[-252 121 -320 200 -88 -46 14 652 -175 206 47]
[-328 145 -1 86 -114 394 45 -207 117 -358 -199]
->
[47 206 -175 652 14 -46 -88 200 -320 121 -252]
[-199 -358 117 -207 45 394 -114 86 -1 145 -328]

[-61 260 17 -110 -516 -131 513]
[395 -27 35 -146 -387 646 -397]
[524 445 173 -193 -14 -102 -151]
[504 -26 -573 420 483 -118 -164]
[617 68 196 -348 -7 -318 -287]
[103 -140 408 208 18 -452 -120]
[-597 244 184 482 -119 86 -250]
[209 496 -376 191 -263 -26 12]
[228 232 -265 -524 477 -41 -34]
[-158 93 168 -410 115 216 7]
->
[513 -131 -516 -110 17 260 -61]
[-397 646 -387 -146 35 -27 395]
[-151 -102 -14 -193 173 445 524]
[-164 -118 483 420 -573 -26 504]
[-287 -318 -7 -348 196 68 617]
[-120 -452 18 208 408 -140 103]
[-250 86 -119 482 184 244 -597]
[12 -26 -263 191 -376 496 209]
[-34 -41 477 -524 -265 232 228]
[7 216 115 -410 168 93 -158]

[-80 -546 -376 217]
[-320 -403 -117 471]
->
[217 -376 -546 -80]
[471 -117 -403 -320]

[-503 -65 -415 542 205 567]
[-530 330 624 -91 -88 -204]
[-313 680 483 -56 50 406]
[-399 315 -209 111 -192 526]
[361 -432 -162 -39 -539 19]
[-587 -613 10 -144 643 -369]
[204 -439 164 612 -391 -649]
->
[567 205 542 -415 -65 -503]
[-204 -88 -91 624 330 -530]
[406 50 -56 483 680 -313]
[526 -192 111 -209 315 -399]
[19 -539 -39 -162 -432 361]
[-369 643 -144 10 -613 -587]
[-649 -391 612 164 -439 204]

[-172 -55 -4 84 268]
[-117 117 -98 68 119]
[35 -201 37 108 146]
[301 148 43 639 506]
[-19 215 -128 -40 -134]
[276 -66 167 318 235]
[29 274 105 58 69]
[-45 343 404 224 506]
[-173 -142 11 85 296]
[-59 -65 22 -24 49]
[168 592 487 436 573]
[-167 206 220 90 365]
->
[268 84 -4 -55 -172]
[119 68 -98 117 -117]
[146 108 37 -201 35]
[506 639 43 148 301]
[-134 -40 -128 215 -19]
[235 318 167 -66 276]
[69 58 105 274 29]
[506 224 404 343 -45]
[296 85 11 -142 -173]
[49 -24 22 -65 -59]
[573 436 487 592 168]
[365 90 220 206 -167]

[-312 562]
[34 235]
[-202 698]
[186 -772]
[-140 -532]
->
[562 -312]
[235 34]
[698 -202]
[-772 186]
[-532 -140]

[13 -83 -456 -370]
[99 206 -33 -240]
[55 -24 -48 -93]
[55 -162 381 359]
[67 -169 497 452]
[63 6 42 -39]
[66 -173 549 494]
[45 -140 156 160]
[15 -80 -464 -377]
[68 -170 557 506]
[21 -84 -417 -336]
->
[-370 -456 -83 13]
[-240 -33 206 99]
[-93 -48 -24 55]
[359 381 -162 55]
[452 497 -169 67]
[-39 42 6 63]
[494 549 -173 66]
[160 156 -140 45]
[-377 -464 -80 15]
[506 557 -170 68]
[-336 -417 -84 21]

[-171 -230 138 -42 222 -109 -5 -132 7 122 -377 -49 368 -166 -354]
[-113 -78 -95 -80 -64 -62 273 -105 6 65 -302 51 245 -267 -95]
[-106 -275 92 242 100 105 368 21 126 55 -531 8 261 -216 -532]
[-139 -268 68 123 231 -1 107 -9 81 147 -545 -159 343 -282 -477]
[-124 -92 113 -33 172 -93 13 -198 173 165 -180 54 337 -84 -318]
[-153 -171 158 153 36 93 325 -111 131 170 -444 109 151 -198 -298]
->
[-354 -166 368 -49 -377 122 7 -132 -5 -109 222 -42 138 -230 -171]
[-95 -267 245 51 -302 65 6 -105 273 -62 -64 -80 -95 -78 -113]
[-532 -216 261 8 -531 55 126 21 368 105 100 242 92 -275 -106]
[-477 -282 343 -159 -545 147 81 -9 107 -1 231 123 68 -268 -139]
[-318 -84 337 54 -180 165 173 -198 13 -93 172 -33 113 -92 -124]
[-298 -198 151 109 -444 170 131 -111 325 93 36 153 158 -171 -153]

[-61 -616 -87 126 -211 170 -274 -154]
[50 -475 195 226 24 2 -99 -30]
[12 -192 -50 277 -227 30 -175 -61]
[51 -115 -121 281 -240 -44 -215 -117]
[-4 1 236 353 400 43 -174 -73]
[54 -345 -183 388 -62 -45 50 -129]
[5 -422 225 172 -24 40 -31 -107]
[82 -382 -52 42 -64 50 -120 -36]
[-5 -241 -76 380 10 -16 -27 -6]
[37 -48 -57 109 -112 -39 -120 -23]
->
[-154 -274 170 -211 126 -87 -616 -61]
[-30 -99 2 24 226 195 -475 50]
[-61 -175 30 -227 277 -50 -192 12]
[-117 -215 -44 -240 281 -121 -115 51]
[-73 -174 43 400 353 236 1 -4]
[-129 50 -45 -62 388 -183 -345 54]
[-107 -31 40 -24 172 225 -422 5]
[-36 -120 50 -64 42 -52 -382 82]
[-6 -27 -16 10 380 -76 -241 -5]
[-23 -120 -39 -112 109 -57 -48 37]
---
[-74 367 689]
[356 126 -93]
[200 500 -576]
->
[689 126 200]

[229 48 -535 -378 -533]
[-266 615 -427 500 219]
[399 -415 427 198 63]
[-446 94 373 195 613]
->
[-533 500 427 94]

[430 -377 435]
[-686 83 288]
[-42 499 -638]
[-626 317 -157]
[-692 261 -54]
->
[435 83 -42]

[101 115 -403 -622]
[264 228 -516 -255]
[-195 -153 -37 -572]
[-310 -304 289 258]
[298 258 -452 22]
->
[-622 -516 -153 -310]

[19 -171]
[-368 -574]
[-295 -521]
->
[-171 -368]

[-117 339 -697 -172]
[-7 -6 2 8]
->
[-172 2]
---
[21 165 -396 -611]
[-109 -330 502 580]
[-246 -344 -52 -675]
[318 590 -360 157]
->
[318 590 -360 157]
[21 165 -396 -611]
[-109 -330 502 580]
[-246 -344 -52 -675]

[392 -667 397 -284 285 -306 -530 -190 -29]
[-209 225 447 80 -537 113 225 -604 378]
[761 -564 -46 199 -454 264 -398 281 722]
->
[-209 225 447 80 -537 113 225 -604 378]
[761 -564 -46 199 -454 264 -398 281 722]
[392 -667 397 -284 285 -306 -530 -190 -29]

[236 -273 534 -19 447]
[-535 541 -628 -666 -760]
[-456 -632 105 650 -79]
[-187 -394 40 289 -54]
->
[-535 541 -628 -666 -760]
[236 -273 534 -19 447]
[-187 -394 40 289 -54]
[-456 -632 105 650 -79]

[-18 -27 -188 114 115]
[-17 35 -124 -456 -415]
[-9 38 -248 -641 -548]
[3 -50 -22 374 298]
[-20 21 -103 -251 -233]
[-58 30 -289 -271 -191]
->
[-9 38 -248 -641 -548]
[-17 35 -124 -456 -415]
[-58 30 -289 -271 -191]
[-20 21 -103 -251 -233]
[-18 -27 -188 114 115]
[3 -50 -22 374 298]

[3 131 -305 -27 -287 10 3 24 15 -103 147 25 19 9 10 4]
[12 105 -241 -41 -318 -5 9 11 24 -88 122 33 14 81 17 1]
[-2 71 -188 -47 -319 -30 20 -10 21 -88 92 29 -5 121 7 -2]
[-6 99 -299 -9 -311 3 13 19 20 -111 134 24 9 -11 17 20]
[74 98 -492 47 -767 59 29 74 124 -148 226 89 68 -45 155 114]
[-27 72 -357 27 -366 0 26 20 25 -146 140 20 -4 -87 24 49]
->
[3 131 -305 -27 -287 10 3 24 15 -103 147 25 19 9 10 4]
[12 105 -241 -41 -318 -5 9 11 24 -88 122 33 14 81 17 1]
[-6 99 -299 -9 -311 3 13 19 20 -111 134 24 9 -11 17 20]
[74 98 -492 47 -767 59 29 74 124 -148 226 89 68 -45 155 114]
[-27 72 -357 27 -366 0 26 20 25 -146 140 20 -4 -87 24 49]
[-2 71 -188 -47 -319 -30 20 -10 21 -88 92 29 -5 121 7 -2]

[-139 -186 -327 -339 -475 -665 461 -478]
[-52 -96 -73 -125 -135 287 -467 -486]
[629 556 496 42 328 -323 164 -412]
->
[629 556 496 42 328 -323 164 -412]
[-52 -96 -73 -125 -135 287 -467 -486]
[-139 -186 -327 -339 -475 -665 461 -478]

[-153 -224 291 -626 -142 225 -67 -636 -256 -111 -155]
[-128 325 44 -16 -166 1 -464 -98 -171 -207 -464]
[-383 -88 63 -181 -413 6 42 -257 -223 250 -118]
[-14 -264 220 -571 -13 203 -129 -554 -102 -434 -139]
[57 -314 -284 -35 91 -228 55 45 22 -167 134]
[-286 -231 235 -652 -286 156 -143 -686 -351 -95 -260]
->
[-128 325 44 -16 -166 1 -464 -98 -171 -207 -464]
[-383 -88 63 -181 -413 6 42 -257 -223 250 -118]
[-153 -224 291 -626 -142 225 -67 -636 -256 -111 -155]
[-286 -231 235 -652 -286 156 -143 -686 -351 -95 -260]
[-14 -264 220 -571 -13 203 -129 -554 -102 -434 -139]
[57 -314 -284 -35 91 -228 55 45 22 -167 134]
